Below is a small trained network, with its code and all its weights. Each question gives an input and a target symbol and asks what happens when units are switched off, that is, made to give their printed mean instead of their output.

import numpy as np


def w(rows, s, z=0):
    codes = np.array(rows[::2]) - 128.0
    scale = np.full(codes.shape[1], s)
    scale[-1] = z or s
    return codes * scale


def norm(h):
    return h / np.sqrt((h * h).mean(-1, keepdims=True) + 1e-5)


def f(y):
    return y / 2 * (1 + np.tanh(0.7978845608 * (y + 0.044715 * y**3)))


def softmax(a):
    e = np.exp(a - a.max(-1, keepdims=True))
    return e / e.sum(-1, keepdims=True)


def log_softmax(a):
    a = a - a.max(-1, keepdims=True)
    return a - np.log(np.exp(a).sum(-1, keepdims=True))


def net(x, mask):
    ids = ['γδελμξπστψ'.index(c) for c in x.split()]
    T = len(ids)
    res = E[ids] + P[:T]
    u = 0
    for l in range(2):
        r = norm(res)
        for j in range(3):
            rows = slice(3 * j, 3 * j + 3)
            q, k, v = (r @ M[l][rows].T for M in (Q, K, V))
            z = softmax(np.where(np.tri(T) > 0, q @ k.T / 3**0.5, -1e9)) @ v
            o = O[l][rows]
            res = res + np.where(mask[u + j], z, o[:, -1]) @ o[:, :-1]
        u += 3
        y = f(norm(res) @ A[l][:, :-1].T + A[l][:, -1])
        res = res + np.where(mask[u : u + 4], y, B[l][:, -1]) @ B[l][:, :-1]
        u += 4
    return log_softmax(norm(res)[-1] @ U[:, :-1].T + U[:, -1])


Q, K, V, O, A, B = {}, {}, {}, {}, {}, {}
E = w([
[46,86,179],'γ',
[4,116,153],'δ',
[4,111,132],'ε',
[29,106,103],'λ',
[181,89,129],'μ',
[201,87,168],'ξ',
[30,108,104],'π',
[26,108,104],'σ',
[46,97,88],'τ',
[35,103,100],'ψ',
],0.0039)
P = w([
[142,122,119],'0',
[112,105,154],'1',
[128,139,128],'2',
[89,70,251],'3',
[81,62,112],'4',
[133,146,123],'5',
[90,119,227],'6',
[82,53,110],'7',
[137,155,115],'8',
[115,114,171],'9',
[87,47,113],'10',
[151,154,121],'11',
[139,102,173],'12',
],0.017)
Q[0] = w([
[75,140,148],'L0H0',
[142,146,112],'L0H0',
[139,105,138],'L0H0',
[106,121,100],'L0H1',
[112,172,132],'L0H1',
[124,188,153],'L0H1',
[112,104,142],'L0H2',
[131,61,137],'L0H2',
[114,157,251],'L0H2',
],0.023)
K[0] = w([
[156,84,135],'L0H0',
[138,139,124],'L0H0',
[144,158,126],'L0H0',
[141,114,86],'L0H1',
[103,170,105],'L0H1',
[74,187,157],'L0H1',
[155,179,86],'L0H2',
[158,130,90],'L0H2',
[128,255,148],'L0H2',
],0.019)
V[0] = w([
[82,188,139],'L0H0',
[143,133,122],'L0H0',
[130,91,125],'L0H0',
[87,126,90],'L0H1',
[170,112,149],'L0H1',
[162,135,96],'L0H1',
[143,127,249],'L0H2',
[83,166,166],'L0H2',
[138,157,98],'L0H2',
],0.015)
O[0] = w([
[132,179,177,4],'L0H0',
[124,84,169,81],'L0H0',
[81,95,80,249],'L0H0',
[149,63,119,173],'L0H1',
[115,192,162,116],'L0H1',
[143,122,204,19],'L0H1',
[84,254,14,46],'L0H2',
[204,116,34,89],'L0H2',
[97,93,145,80],'L0H2',
],0.0073,0.0028)
A[0] = w([
[149,71,213,134],'L0N0',
[244,201,105,254],'L0N1',
[51,168,2,146],'L0N2',
[146,66,129,181],'L0N3',
],0.0077,0.0029)
B[0] = w([
[2,156,173,237],'L0N0',
[131,61,194,171],'L0N1',
[101,34,96,252],'L0N2',
[134,141,184,207],'L0N3',
],0.0074,0.004)
Q[1] = w([
[162,174,106],'L1H0',
[100,110,133],'L1H0',
[81,209,138],'L1H0',
[100,119,248],'L1H1',
[134,177,193],'L1H1',
[153,175,96],'L1H1',
[140,74,51],'L1H2',
[180,130,167],'L1H2',
[86,57,56],'L1H2',
],0.014)
K[1] = w([
[90,163,97],'L1H0',
[183,128,125],'L1H0',
[135,102,67],'L1H0',
[227,188,162],'L1H1',
[163,138,114],'L1H1',
[108,83,71],'L1H1',
[115,198,149],'L1H2',
[136,108,75],'L1H2',
[134,183,248],'L1H2',
],0.015)
V[1] = w([
[107,93,107],'L1H0',
[119,244,158],'L1H0',
[90,123,129],'L1H0',
[60,69,116],'L1H1',
[165,154,96],'L1H1',
[186,125,126],'L1H1',
[96,138,107],'L1H2',
[137,59,84],'L1H2',
[126,67,88],'L1H2',
],0.011)
O[1] = w([
[150,162,118,179],'L1H0',
[74,99,86,14],'L1H0',
[154,79,109,173],'L1H0',
[217,94,251,254],'L1H1',
[91,197,83,40],'L1H1',
[2,187,104,67],'L1H1',
[113,126,89,138],'L1H2',
[92,105,130,149],'L1H2',
[140,54,48,158],'L1H2',
],0.006,0.0072)
A[1] = w([
[181,253,79,148],'L1N0',
[92,59,216,254],'L1N1',
[254,234,125,31],'L1N2',
[112,133,112,67],'L1N3',
],0.0086,0.0072)
B[1] = w([
[236,97,163,124],'L1N0',
[138,185,71,253],'L1N1',
[205,253,226,125],'L1N2',
[84,106,160,117],'L1N3',
],0.013,0.015)
U = w([
[135,64,8,120],'γ',
[194,119,64,68],'δ',
[218,157,138,74],'ε',
[89,84,147,83],'λ',
[7,157,206,253],'μ',
[64,224,59,238],'ξ',
[96,81,153,72],'π',
[94,81,155,99],'σ',
[68,56,186,175],'τ',
[84,73,165,130],'ψ',
],0.011,0.0028)

Each question gives the input, a string of symbols that net reads in full, and the target symbol t.
The units are the heads (3 rows each of Q, K, V and O) and the neurons (one row each of A and B). Each row of codes is followed by its name. A weight is (code - 128) times the scale printed after its matrix; where a second scale follows, it is the last column's (O, A, B and U).
mask holds one flag per unit, layer by layer, with each layer's heads first. A switched-off unit (its flag False) gives its mean, the last column of its rows in O or B, instead of its output. The means were averaged over made-up inputs and are rounded, as every weight is.
A unit's drop is (log p(t) with every unit on - log p(t) with that unit switched off) / (log p(t) with every unit on - log p(t) with every unit switched off).
The circuit of an input: a set's keep is (log p(t) with only the set's units on - log p(t) with every unit switched off) / (log p(t) with every unit on - log p(t) with every unit switched off). Starting from the 12 units with the biggest drops (on a tie, the unit counted first), units are removed one at a time, each time the one whose removal leaves the highest keep (on an exact tie, the one counted first), for as long as the keep stays at least 0.8.
units of the circuit, in order: the units of the circuit, biggest drop first
top k neurons: the k neurons with the biggest drops, biggest first
heads that matter: for each layer, one digit per head in row order, 1 if its drop is at least 0.15 and else 0, layers parted by /
input ξ μ δ σ τ γ μ, target γ: heads that matter	001 / 000
input σ ξ ξ π ξ ψ ξ ξ π ξ μ ξ τ, target ξ: heads that matter	100 / 010
input ξ μ τ γ ξ δ λ, target δ: units of the circuit, in order	[L0H2]
input μ ξ δ σ ξ τ ξ π, target μ: heads that matter	011 / 000
input μ ξ τ ξ μ, target μ: heads that matter	011 / 000
input τ σ ε μ, target ε: units of the circuit, in order	[L0H2, L0N2]
input γ μ μ, target γ: units of the circuit, in order	[L0N2, L0H2, L1N1]
input ξ ξ δ μ μ τ δ π, target ξ: heads that matter	011 / 000
input μ ξ ξ σ ξ ψ τ ξ γ μ ε, target μ: units of the circuit, in order	[L0H2, L0H1, L0N2]
input μ ξ μ τ ξ τ τ γ ξ ξ γ γ ψ, target γ: units of the circuit, in order	[L0H2, L0N2]
input τ μ μ τ μ μ μ σ γ τ ξ ξ σ, target ξ: heads that matter	100 / 010
input ξ σ μ μ ψ, target ξ: units of the circuit, in order	[L0H1, L1N1]
input ξ ξ μ μ σ ξ ξ ξ λ π λ, target ξ: units of the circuit, in order	[L0H1, L1N1, L1H2]
input μ ξ γ τ, target γ: units of the circuit, in order	[L0H2]
input τ ξ ξ τ σ μ ξ σ ξ π λ, target τ: heads that matter	001 / 000
input γ τ ξ μ ξ γ ξ, target γ: units of the circuit, in order	[L0H2, L0N2]
input ξ γ ξ γ μ ξ ψ, target ξ: heads that matter	000 / 000
input τ γ ξ, target γ: units of the circuit, in order	[L0H2, L0N2, L1N1]
input μ τ ξ ξ ξ δ ε, target δ: heads that matter	001 / 000
input π τ μ τ, target μ: units of the circuit, in order	[L0H2, L1N1]
input ξ τ ξ γ γ δ σ, target δ: heads that matter	101 / 000
input γ ξ μ ε, target μ: top neuron	[L0N2]
